Below is a small trained network, with its code and all its weights. Each question gives an input and a target symbol and asks what happens when units are switched off, that is, made to give their printed mean instead of their output.

import numpy as np


def w(rows, s, z=0):
    codes = np.array(rows[::2]) - 128.0
    scale = np.full(codes.shape[1], s)
    scale[-1] = z or s
    return codes * scale


def norm(h):
    return h / np.sqrt((h * h).mean(-1, keepdims=True) + 1e-5)


def f(y):
    return np.maximum(y, 0)


def softmax(a):
    e = np.exp(a - a.max(-1, keepdims=True))
    return e / e.sum(-1, keepdims=True)


def log_softmax(a):
    a = a - a.max(-1, keepdims=True)
    return a - np.log(np.exp(a).sum(-1, keepdims=True))


def net(x, mask):
    ids = ['αγδμπτφψω'.index(c) for c in x.split()]
    T = len(ids)
    res = E[ids] + P[:T]
    u = 0
    for l in range(3):
        r = norm(res)
        for j in range(2):
            rows = slice(2 * j, 2 * j + 2)
            q, k, v = (r @ M[l][rows].T for M in (Q, K, V))
            z = softmax(np.where(np.tri(T) > 0, q @ k.T / 2**0.5, -1e9)) @ v
            o = O[l][rows]
            res = res + np.where(mask[u + j], z, o[:, -1]) @ o[:, :-1]
        u += 2
        y = f(norm(res) @ A[l][:, :-1].T + A[l][:, -1])
        res = res + np.where(mask[u : u + 4], y, B[l][:, -1]) @ B[l][:, :-1]
        u += 4
    return log_softmax(norm(res)[-1] @ U[:, :-1].T + U[:, -1])


Q, K, V, O, A, B = {}, {}, {}, {}, {}, {}
E = w([
[154,4,126,115,146,152,96,124,133,120,87],'α',
[99,165,135,149,181,180,69,137,201,77,143],'γ',
[122,198,152,131,83,145,138,55,112,145,26],'δ',
[124,166,53,218,135,63,105,93,45,135,99],'μ',
[176,157,153,88,117,116,112,106,94,102,147],'π',
[202,140,145,238,80,134,101,97,180,183,170],'τ',
[142,180,77,164,53,176,143,116,132,123,78],'φ',
[179,132,119,151,154,67,177,192,195,111,81],'ψ',
[156,162,144,101,157,161,200,127,91,153,154],'ω',
],0.031)
P = w([
[65,63,7,111,117,112,163,160,194,62,164],'0',
[153,116,116,214,134,182,134,161,136,122,106],'1',
[155,128,142,191,138,172,126,147,131,132,101],'2',
[150,136,148,175,141,160,119,137,124,141,101],'3',
[144,139,151,169,137,160,111,146,121,143,107],'4',
[150,142,155,159,142,153,110,139,116,151,105],'5',
[155,142,164,143,151,149,107,138,121,159,100],'6',
[146,146,158,143,156,150,97,135,113,165,112],'7',
[148,152,163,135,158,149,93,128,112,166,108],'8',
[149,149,160,137,167,146,83,133,110,177,104],'9',
[155,145,163,133,177,137,77,126,110,177,110],'10',
],0.016)
Q[0] = w([
[90,150,144,83,208,131,87,129,83,98,108],'L0H1',
[141,142,179,254,145,204,144,71,144,206,55],'L0H1',
[95,161,155,140,118,89,130,59,135,146,168],'L0H2',
[140,153,123,192,149,165,103,141,152,166,49],'L0H2',
],0.0076)
K[0] = w([
[203,148,84,79,190,254,101,140,80,15,105],'L0H1',
[19,84,109,132,155,144,195,129,148,112,145],'L0H1',
[92,140,142,135,19,130,114,114,138,178,184],'L0H2',
[79,87,82,135,20,93,161,127,177,126,213],'L0H2',
],0.0068)
V[0] = w([
[1,108,105,98,162,192,172,180,103,213,151],'L0H1',
[72,185,142,114,197,83,116,108,145,103,90],'L0H1',
[207,174,182,158,180,139,129,138,139,224,119],'L0H2',
[170,230,154,167,47,119,101,167,125,47,190],'L0H2',
],0.0067)
O[0] = w([
[105,75,105,111,108,187,244,75,146,175,151,15],'L0H1',
[91,101,109,137,200,110,137,86,192,135,112,50],'L0H1',
[117,143,235,171,117,154,153,203,76,173,79,215],'L0H2',
[131,131,195,143,110,85,149,79,115,84,126,254],'L0H2',
],0.011,0.003)
A[0] = w([
[194,230,106,101,112,178,139,126,110,180,173,251],'L0N1',
[139,92,177,152,143,65,157,70,140,178,62,24],'L0N2',
[148,154,188,99,154,158,115,141,29,2,85,163],'L0N3',
[128,127,78,70,46,148,87,119,144,113,66,6],'L0N4',
],0.0086,0.003)
B[0] = w([
[173,116,140,161,74,114,177,90,116,42,131,253],'L0N1',
[179,147,71,164,68,172,126,160,91,115,111,180],'L0N2',
[180,109,48,136,248,125,99,69,192,144,150,225],'L0N3',
[180,139,185,114,120,145,113,86,100,137,66,153],'L0N4',
],0.012,0.008)
Q[1] = w([
[178,141,148,255,43,131,157,106,199,87,148],'L1H1',
[191,134,96,135,137,156,185,149,59,102,130],'L1H1',
[17,94,139,64,103,77,182,124,108,168,239],'L1H2',
[192,132,104,114,160,190,154,115,93,118,187],'L1H2',
],0.0093)
K[1] = w([
[147,254,97,177,77,104,165,113,212,167,152],'L1H1',
[194,81,129,73,92,66,190,103,97,153,141],'L1H1',
[176,169,210,211,169,220,69,158,109,96,59],'L1H2',
[98,115,102,129,124,76,118,130,234,139,139],'L1H2',
],0.0091)
V[1] = w([
[162,236,239,140,25,65,121,195,80,145,116],'L1H1',
[122,120,193,169,139,58,103,139,73,55,88],'L1H1',
[165,108,135,163,91,135,30,101,93,205,58],'L1H2',
[84,3,144,14,146,92,63,182,133,88,117],'L1H2',
],0.0062)
O[1] = w([
[105,68,58,134,156,99,146,122,183,44,182,253],'L1H1',
[157,150,91,140,188,106,58,130,254,221,37,223],'L1H1',
[169,75,174,242,4,113,22,82,107,130,84,18],'L1H2',
[174,104,100,25,159,224,4,199,97,138,105,138],'L1H2',
],0.0084,0.0021)
A[1] = w([
[119,183,234,124,195,165,149,184,124,97,163,96],'L1N1',
[143,185,199,51,171,139,112,208,105,135,115,51],'L1N2',
[83,17,66,141,136,138,94,90,210,186,196,152],'L1N3',
[142,2,152,111,208,131,157,87,141,109,119,4],'L1N4',
],0.0084,0.0032)
B[1] = w([
[95,120,131,172,143,254,195,91,102,191,90,253],'L1N1',
[89,166,156,152,149,171,145,144,21,72,47,216],'L1N2',
[138,76,62,162,45,138,153,101,192,55,126,217],'L1N3',
[167,114,63,124,52,175,147,153,76,37,147,235],'L1N4',
],0.0089,0.0026)
Q[2] = w([
[189,131,99,197,162,148,184,74,81,88,11],'L2H1',
[122,153,233,124,108,137,117,189,102,160,169],'L2H1',
[61,79,120,63,112,68,92,124,114,124,184],'L2H2',
[102,76,141,46,147,22,117,146,121,128,217],'L2H2',
],0.011)
K[2] = w([
[2,86,67,76,57,64,199,74,198,50,202],'L2H1',
[145,122,141,173,97,109,121,215,113,98,144],'L2H1',
[201,145,205,204,126,182,89,191,78,179,69],'L2H2',
[198,108,199,205,192,173,86,130,124,165,58],'L2H2',
],0.0086)
V[2] = w([
[206,100,140,108,93,92,155,164,70,157,117],'L2H1',
[149,157,69,93,110,136,138,52,68,152,87],'L2H1',
[120,104,62,184,71,212,126,141,150,139,91],'L2H2',
[147,205,255,102,67,224,110,84,144,86,162],'L2H2',
],0.0096)
O[2] = w([
[225,53,97,104,101,123,198,144,85,135,89,59],'L2H1',
[65,119,149,78,140,35,143,94,80,41,89,168],'L2H1',
[1,57,96,103,50,150,152,150,149,165,68,254],'L2H2',
[141,105,191,122,136,203,136,103,182,71,91,84],'L2H2',
],0.0099,0.0086)
A[2] = w([
[165,187,49,104,152,172,141,171,120,217,181,96],'L2N1',
[127,134,85,131,137,112,101,140,167,102,99,90],'L2N2',
[155,88,221,108,99,160,164,146,65,251,173,4],'L2N3',
[97,124,93,153,162,167,121,126,125,102,137,77],'L2N4',
],0.012,0.0032)
B[2] = w([
[91,151,164,56,76,59,194,179,254,67,29,191],'L2N1',
[47,104,107,28,111,113,140,152,132,138,105,253],'L2N2',
[211,69,170,166,110,138,134,146,108,254,92,180],'L2N3',
[95,65,79,165,88,165,82,82,97,138,236,254],'L2N4',
],0.0096,0.0034)
U = w([
[144,71,118,98,82,159,85,149,94,139,104,89],'α',
[69,144,137,116,128,176,103,122,154,137,149,102],'γ',
[120,183,248,133,95,122,99,118,86,168,70,255],'δ',
[89,147,74,151,107,86,119,121,61,153,138,50],'μ',
[175,147,139,84,135,119,81,98,122,103,159,97],'π',
[165,107,121,174,84,118,114,102,181,178,146,98],'τ',
[118,95,23,111,109,126,156,87,174,60,121,145],'φ',
[123,144,133,98,119,107,143,196,173,133,99,76],'ψ',
[135,120,131,125,136,153,199,121,90,120,146,84],'ω',
],0.012,0.0098)

Each question gives the input, a string of symbols that net reads in full, and the target symbol t.
The units are the heads (2 rows each of Q, K, V and O) and the neurons (one row each of A and B). Each row of codes is followed by its name. A weight is (code - 128) times the scale printed after its matrix; where a second scale follows, it is the last column's (O, A, B and U).
mask holds one flag per unit, layer by layer, with each layer's heads first. A switched-off unit (its flag False) gives its mean, the last column of its rows in O or B, instead of its output. The means were averaged over made-up inputs and are rounded, as every weight is.
A unit's drop is (log p(t) with every unit on - log p(t) with that unit switched off) / (log p(t) with every unit on - log p(t) with every unit switched off).
most important unit: the unit with the biggest drop
k most important neurons: the k neurons with the biggest drops, biggest first
top k neurons in layer l: the k neurons of layer l with the biggest drops, biggest first
which heads matter: for each layer, one digit per head in row order, 1 if its drop is at least 0.15 and else 0, layers parted by /
input γ γ γ μ α τ ψ μ, target γ: most important unit : L2H1
input π δ τ τ ψ α τ ψ φ τ α, target π: which heads matter : 01 / 10 / 01
input μ γ π φ τ γ γ ψ, target μ: which heads matter : 00 / 00 / 11
input α ω ω τ α τ ω μ μ γ, target α: which heads matter : 00 / 01 / 10
input α γ τ, target φ: 2 most important neurons : L1N3, L2N3
input ω τ ψ α, target ω: which heads matter : 11 / 11 / 00
input τ ω ω π ψ, target τ: which heads matter : 01 / 01 / 10
input δ τ α ω ω ω δ γ τ, target δ: 2 most important neurons : L0N3, L2N4
input γ τ μ τ τ ω ω, target γ: which heads matter : 01 / 10 / 10
input τ τ ω δ α γ α α τ π ψ, target τ: which heads matter : 01 / 11 / 10
input α τ ω μ τ γ τ δ, target α: which heads matter : 00 / 11 / 00
input μ γ τ α, target μ: which heads matter : 01 / 10 / 11
input δ τ τ γ α α τ δ τ π, target φ: 2 most important neurons : L0N3, L0N1
input τ τ α τ α, target τ: top 2 neurons in layer 0 : L0N1, L0N3
input γ τ ω τ δ γ γ δ, target γ: 2 most important neurons : L0N3, L0N2
input π τ α ω τ τ τ φ μ φ, target π: most important unit : L2H2
input ω τ α τ τ φ τ φ α φ, target ω: which heads matter : 10 / 01 / 00
input γ τ α τ γ γ, target δ: 4 most important neurons : L0N1, L1N2, L0N2, L1N1
input τ π ω, target τ: which heads matter : 00 / 01 / 10
input γ ω α γ τ ω δ ψ τ φ, target γ: most important unit : L2H1
input μ ψ μ δ α γ τ τ α, target μ: which heads matter : 00 / 10 / 11
input γ τ τ τ α π τ τ, target δ: which heads matter : 01 / 00 / 00
input μ δ δ ω μ γ ω γ, target δ: top 3 neurons in layer 0 : L0N1, L0N3, L0N2
input τ α ω ω τ τ π γ τ γ, target τ: top 2 neurons in layer 0 : L0N1, L0N3
input ψ γ τ μ ω, target φ: 4 most important neurons : L0N1, L2N1, L0N3, L1N4
input τ ω μ δ α ω φ, target τ: top 3 neurons in layer 0 : L0N3, L0N4, L0N2
